Below are the code and all the weights of a small trained network. Each question names an input and a class and asks about switching units off, where a switched-off unit gives its printed mean instead of its output.

import numpy as np


def w(rows, s, z=0):
    codes = np.array(rows[::2]) - 128.0
    scale = np.full(codes.shape[1], s)
    scale[-1] = z or s
    return codes * scale


def norm(h):
    return h / np.sqrt((h * h).mean(-1, keepdims=True) + 1e-5)


def f(y):
    return y / 2 * (1 + np.tanh(0.7978845608 * (y + 0.044715 * y**3)))


def log_softmax(a):
    a = a - a.max(-1, keepdims=True)
    return a - np.log(np.exp(a).sum(-1, keepdims=True))


def net(x, mask):
    res = np.array(x, float).reshape(1, 4) / 4 @ E
    u = 0
    for l in range(4):
        y = f(norm(res) @ A[l][:, :-1].T + A[l][:, -1])
        res = res + np.where(mask[u : u + 5], y, B[l][:, -1]) @ B[l][:, :-1]
        u += 5
    return log_softmax(norm(res)[-1] @ U[:, :-1].T + U[:, -1])


A, B = {}, {}
E = w([
[81,255,45,152,178,79],'x0',
[107,240,126,59,116,203],'x1',
[65,126,197,175,202,169],'x2',
[157,219,191,61,232,83],'x3',
],0.0063)
A[0] = w([
[33,104,226,228,36,164,83],'0.n0',
[104,161,164,153,185,89,124],'0.n1',
[253,123,111,33,104,171,195],'0.n2',
[71,172,82,227,225,79,4],'0.n3',
[170,157,90,72,181,174,93],'0.n4',
],0.0065,0.0033)
B[0] = w([
[206,114,96,71,66,152,213],'0.n0',
[87,75,131,107,124,136,160],'0.n1',
[207,122,172,86,99,149,255],'0.n2',
[92,172,190,73,195,247,181],'0.n3',
[121,223,152,160,121,78,154],'0.n4',
],0.011,0.004)
A[1] = w([
[210,142,189,216,202,237,109],'1.n0',
[138,95,151,143,143,76,255],'1.n1',
[2,194,155,216,175,196,117],'1.n2',
[117,155,134,43,186,83,101],'1.n3',
[109,128,153,119,138,156,42],'1.n4',
],0.007,0.0024)
B[1] = w([
[122,217,105,117,1,198,197],'1.n0',
[136,114,104,126,36,131,178],'1.n1',
[113,93,29,62,154,20,252],'1.n2',
[142,196,192,199,101,111,190],'1.n3',
[105,187,84,11,107,99,119],'1.n4',
],0.008,0.0034)
A[2] = w([
[53,130,149,208,166,113,149],'2.n0',
[2,116,73,71,209,179,135],'2.n1',
[119,70,56,183,124,20,68],'2.n2',
[161,224,181,78,137,154,54],'2.n3',
[120,152,112,203,80,190,7],'2.n4',
],0.0087,0.0021)
B[2] = w([
[158,83,44,67,186,147,126],'2.n0',
[90,69,70,58,190,77,237],'2.n1',
[23,166,234,154,100,112,166],'2.n2',
[72,112,202,167,165,116,254],'2.n3',
[174,156,209,2,92,171,133],'2.n4',
],0.0091,0.0046)
A[3] = w([
[75,154,1,98,234,75,143],'3.n0',
[93,80,146,58,78,202,170],'3.n1',
[132,142,193,135,114,71,187],'3.n2',
[103,153,159,161,220,32,164],'3.n3',
[153,195,134,139,126,34,252],'3.n4',
],0.0095,0.0016)
B[3] = w([
[159,24,160,172,228,21,255],'3.n0',
[174,63,39,114,191,70,224],'3.n1',
[121,225,171,198,135,166,184],'3.n2',
[78,122,5,77,135,69,209],'3.n3',
[38,226,50,106,123,254,185],'3.n4',
],0.0082,0.0074)
U = w([
[56,178,161,167,60,127,150],'0',
[93,78,74,98,230,31,146],'1',
[120,36,179,201,87,109,96],'2',
[188,171,255,118,81,168,115],'3',
[128,100,115,145,159,195,6],'4',
[244,25,82,69,60,161,163],'5',
[89,249,91,134,157,164,118],'6',
],0.015,0.014)

Each question gives the input, the list of numbers given to net, and the class t.
The units are the neurons (one row each of A and B). Each row of codes is followed by its name. A weight is (code - 128) times the scale printed after its matrix; where a second scale follows, it is the last column's (A, B and U).
mask holds one flag per neuron, layer by layer. A switched-off neuron (its flag False) gives its mean, the last column of its row in B, instead of its output. The means were averaged over made-up inputs and are rounded, as every weight is.
A unit's drop is (log p(t) with every unit on - log p(t) with that unit switched off) / (log p(t) with every unit on - log p(t) with every unit switched off).
The circuit of an input: a set's keep is (log p(t) with only the set's units on - log p(t) with every unit switched off) / (log p(t) with every unit on - log p(t) with every unit switched off). Starting from the 12 units with the biggest drops (on a tie, the unit counted first), units are removed one at a time, each time the one whose removal leaves the highest keep (on an exact tie, the one counted first), for as long as the keep stays at least 0.8.
units of the circuit, in order: the units of the circuit, biggest drop first
unit that matters most: the unit with the biggest drop
k most important neurons: the k neurons with the biggest drops, biggest first
k most important neurons of layer l: the k neurons of layer l with the biggest drops, biggest first
input [-2,-8,-8,0], class 3: unit that matters most : 2.n2
input [-1,-3,-1,1], class 0: 2 most important neurons of layer 0 : [0.n3; 0.n0]
input [2,-3,-1,-8], class 2: units of the circuit, in order : [2.n2; 3.n3]
input [-2,-8,8,4], class 5: 2 most important neurons of layer 2 : [2.n3; 2.n2]
input [-2,8,4,-2], class 5: 3 most important neurons : [1.n3; 3.n1; 2.n2]
input [-6,7,8,3], class 3: units of the circuit, in order : [1.n0; 3.n4]
input [-5,-6,-4,4], class 5: 3 most important neurons : [0.n2; 2.n3; 0.n4]
input [-1,5,-8,5], class 0: 2 most important neurons of layer 0 : [0.n4; 0.n0]
input [-2,-8,2,4], class 2: 2 most important neurons of layer 0 : [0.n4; 0.n1]
input [1,-3,-3,-4], class 0: units of the circuit, in order : [2.n2; 3.n0]
input [-3,7,-5,8], class 0: 2 most important neurons : [0.n4; 2.n3]
input [4,-4,2,-7], class 5: 3 most important neurons : [0.n0; 1.n2; 3.n0]
input [-5,-6,4,3], class 2: 4 most important neurons : [0.n3; 0.n2; 3.n3; 2.n1]
input [3,-5,5,-8], class 5: units of the circuit, in order : [0.n0]
input [3,6,-6,-2], class 0: 2 most important neurons of layer 2 : [2.n1; 2.n3]
input [-4,7,0,5], class 3: 3 most important neurons : [0.n2; 1.n2; 2.n1]
input [0,6,0,8], class 0: 2 most important neurons of layer 2 : [2.n3; 2.n1]
input [-4,-5,-7,5], class 5: 2 most important neurons : [0.n2; 2.n3]
input [-1,-4,1,-7], class 5: 2 most important neurons of layer 0 : [0.n0; 0.n4]
input [3,-3,-8,-3], class 0: unit that matters most : 2.n2
input [-6,7,7,-1], class 5: 2 most important neurons : [3.n1; 1.n3]
input [7,8,-3,-2], class 1: 2 most important neurons : [3.n0; 0.n0]
